Here is a tiny trained network, its code and every weight. The questions are about switching its units off for an input and a class, where a switched-off unit gives its printed mean instead of its output.

import numpy as np


def w(rows, s, z=0):
    codes = np.array(rows[::2]) - 128.0
    scale = np.full(codes.shape[1], s)
    scale[-1] = z or s
    return codes * scale


def f(y):
    return y / 2 * (1 + np.tanh(0.7978845608 * (y + 0.044715 * y**3)))


def log_softmax(a):
    a = a - a.max(-1, keepdims=True)
    return a - np.log(np.exp(a).sum(-1, keepdims=True))


def net(x, mask):
    res = np.array(x, float).reshape(1, 5) / 4 @ E
    y = f(res @ A[0][:, :-1].T + A[0][:, -1])
    res = res + np.where(mask, y, B[0][:, -1]) @ B[0][:, :-1]
    return log_softmax(res[-1] @ U[:, :-1].T + U[:, -1])


A, B = {}, {}
E = w([
[127,122,89,140,67,2,85],'x0',
[60,88,53,215,91,188,145],'x1',
[171,149,171,164,44,189,48],'x2',
[80,110,179,63,49,128,218],'x3',
[62,197,85,36,120,156,62],'x4',
],0.0074)
A[0] = w([
[176,93,148,169,120,94,157,93],'neuron 1',
[165,187,198,86,156,97,125,122],'neuron 2',
[126,122,155,126,168,210,137,61],'neuron 3',
[152,140,99,164,186,134,81,153],'neuron 4',
[85,108,73,181,85,162,124,94],'neuron 5',
[66,112,50,177,131,145,162,118],'neuron 6',
[166,146,97,163,189,148,86,136],'neuron 7',
[197,165,173,81,178,88,119,97],'neuron 8',
[135,92,117,146,184,71,195,55],'neuron 9',
[79,110,75,180,114,181,133,95],'neuron 10',
[68,154,82,77,169,106,142,129],'neuron 11',
[58,171,105,63,130,134,99,156],'neuron 12',
[155,144,169,136,41,171,106,112],'neuron 13',
[165,85,158,166,150,114,176,108],'neuron 14',
[162,135,160,158,80,166,66,94],'neuron 15',
[159,143,95,159,193,129,87,129],'neuron 16',
[141,74,189,179,142,117,152,108],'neuron 17',
[96,95,170,92,90,140,159,126],'neuron 18',
[164,76,158,170,125,102,156,118],'neuron 19',
[171,135,161,165,39,171,70,93],'neuron 20',
[126,135,157,133,189,199,133,61],'neuron 21',
[135,121,53,144,41,2,76,253],'neuron 22',
[83,92,89,114,193,87,168,69],'neuron 23',
[171,86,164,165,128,127,165,115],'neuron 24',
[77,199,90,83,115,167,100,143],'neuron 25',
[90,122,159,85,78,142,178,166],'neuron 26',
[150,141,96,165,188,138,83,133],'neuron 27',
[113,132,154,102,60,148,179,139],'neuron 28',
[86,123,170,103,89,134,175,127],'neuron 29',
[125,140,165,123,170,188,149,58],'neuron 30',
],0.0089,0.0016)
B[0] = w([
[135,164,119,155,125,170,86,172],'neuron 1',
[173,72,158,131,39,167,129,187],'neuron 2',
[53,149,210,185,161,122,149,175],'neuron 3',
[126,157,104,129,82,78,195,189],'neuron 4',
[184,46,187,77,86,165,149,179],'neuron 5',
[185,78,177,74,91,157,153,186],'neuron 6',
[110,165,74,149,65,55,213,191],'neuron 7',
[183,39,195,87,25,169,132,193],'neuron 8',
[152,161,113,113,166,177,112,188],'neuron 9',
[187,69,193,103,69,151,141,183],'neuron 10',
[169,169,115,123,161,197,100,181],'neuron 11',
[145,162,98,178,111,192,78,194],'neuron 12',
[171,156,89,90,187,131,169,184],'neuron 13',
[143,158,87,157,129,167,64,182],'neuron 14',
[168,164,113,79,182,127,164,189],'neuron 15',
[125,158,92,123,60,67,208,188],'neuron 16',
[136,151,89,148,110,164,74,179],'neuron 17',
[108,152,73,145,85,71,164,172],'neuron 18',
[124,165,92,160,125,183,75,176],'neuron 19',
[196,173,118,39,241,143,178,209],'neuron 20',
[53,172,185,170,156,121,156,174],'neuron 21',
[57,172,255,183,183,141,142,254],'neuron 22',
[206,146,133,38,207,147,164,184],'neuron 23',
[121,162,83,161,112,169,79,176],'neuron 24',
[138,149,99,188,97,196,66,195],'neuron 25',
[121,170,94,145,97,85,163,191],'neuron 26',
[113,155,89,129,57,63,198,187],'neuron 27',
[114,182,79,122,96,67,193,180],'neuron 28',
[114,169,85,145,90,75,190,177],'neuron 29',
[72,125,196,182,137,118,132,166],'neuron 30',
],0.0074,0.0075)
U = w([
[113,151,53,137,70,45,181,126],'0',
[174,39,176,85,63,156,125,114],'1',
[169,153,90,54,246,137,145,130],'2',
[51,151,215,185,171,120,125,131],'3',
[130,156,45,176,109,178,39,122],'4',
[95,78,104,131,148,88,103,186],'5',
[47,21,48,96,165,63,54,5],'6',
[64,14,51,102,166,54,49,10],'7',
],0.014,0.013)

Each question gives the input, the list of numbers given to net, and the class t.
The units are the neurons (one row each of A and B). Each row of codes is followed by its name. A weight is (code - 128) times the scale printed after its matrix; where a second scale follows, it is the last column's (A, B and U).
mask holds one flag per neuron, in row order. A switched-off neuron (its flag False) gives its mean, the last column of its row in B, instead of its output. The means were averaged over made-up inputs and are rounded, as every weight is.
A unit's drop is (log p(t) with every unit on - log p(t) with that unit switched off) / (log p(t) with every unit on - log p(t) with every unit switched off).
The circuit of an input: a set's keep is (log p(t) with only the set's units on - log p(t) with every unit switched off) / (log p(t) with every unit on - log p(t) with every unit switched off). Starting from the 12 units with the biggest drops (on a tie, the unit counted first), units are removed one at a time, each time the one whose removal leaves the highest keep (on an exact tie, the one counted first), for as long as the keep stays at least 0.8.
units of the circuit, in order: the units of the circuit, biggest drop first
unit that matters most: the unit with the biggest drop
k most important neurons: the k neurons with the biggest drops, biggest first
drop when u is switched off: that unit's drop, to one decimal
input [-7,7,5,3,0], class 1: 3 most important neurons	(neuron 10; neuron 5; neuron 22)
input [-4,-3,5,1,-3], class 2: units of the circuit, in order	(neuron 20; neuron 13)
input [-4,3,7,-8,-8], class 0: unit that matters most	neuron 7
input [-3,-4,0,0,-1], class 1: units of the circuit, in order	(neuron 8; neuron 2)
input [-6,-5,2,3,-4], class 3: units of the circuit, in order	(neuron 3; neuron 30)
input [3,7,-7,-6,4], class 1: 3 most important neurons	(neuron 6; neuron 10; neuron 5)
input [-4,0,7,-5,-2], class 2: 2 most important neurons	(neuron 20; neuron 15)
input [7,-3,-8,3,3], class 2: 2 most important neurons	(neuron 23; neuron 11)
input [-1,8,6,-6,5], class 1: units of the circuit, in order	(neuron 5; neuron 10)
input [6,5,6,0,-5], class 2: units of the circuit, in order	(neuron 20; neuron 15)
input [-7,-7,5,-1,1], class 1: 3 most important neurons	(neuron 8; neuron 2; neuron 22)
input [-3,-5,-4,0,-5], class 1: 2 most important neurons	(neuron 8; neuron 2)
input [-6,7,-6,-5,-8], class 4: 3 most important neurons	(neuron 14; neuron 24; neuron 17)
input [-4,-6,-6,-3,-6], class 1: units of the circuit, in order	(neuron 8)
input [5,7,0,5,6], class 1: units of the circuit, in order	(neuron 5; neuron 6)
input [-6,-4,-7,7,-7], class 0: 3 most important neurons	(neuron 29; neuron 18; neuron 26)
input [1,8,-8,-5,-5], class 1: 2 most important neurons	(neuron 6; neuron 10)
input [-8,4,7,-2,8], class 3: 3 most important neurons	(neuron 3; neuron 21; neuron 30)
input [3,0,0,1,5], class 4: units of the circuit, in order	(neuron 12; neuron 25)
input [-5,4,6,6,4], class 0: units of the circuit, in order	(neuron 28)
input [1,6,-8,-1,-5], class 2: 3 most important neurons	(neuron 23; neuron 9; neuron 8)
input [7,3,-5,-3,3], class 3: 2 most important neurons	(neuron 22; neuron 20)
input [7,-6,6,4,-1], class 3: 2 most important neurons	(neuron 22; neuron 5)
input [-3,4,-4,-7,7], class 0: drop when neuron 4 is switched off	0.3
input [6,3,-7,0,8], class 4: drop when neuron 15 is switched off	0.2
input [5,-4,-1,-3,-3], class 3: drop when neuron 22 is switched off	0.9
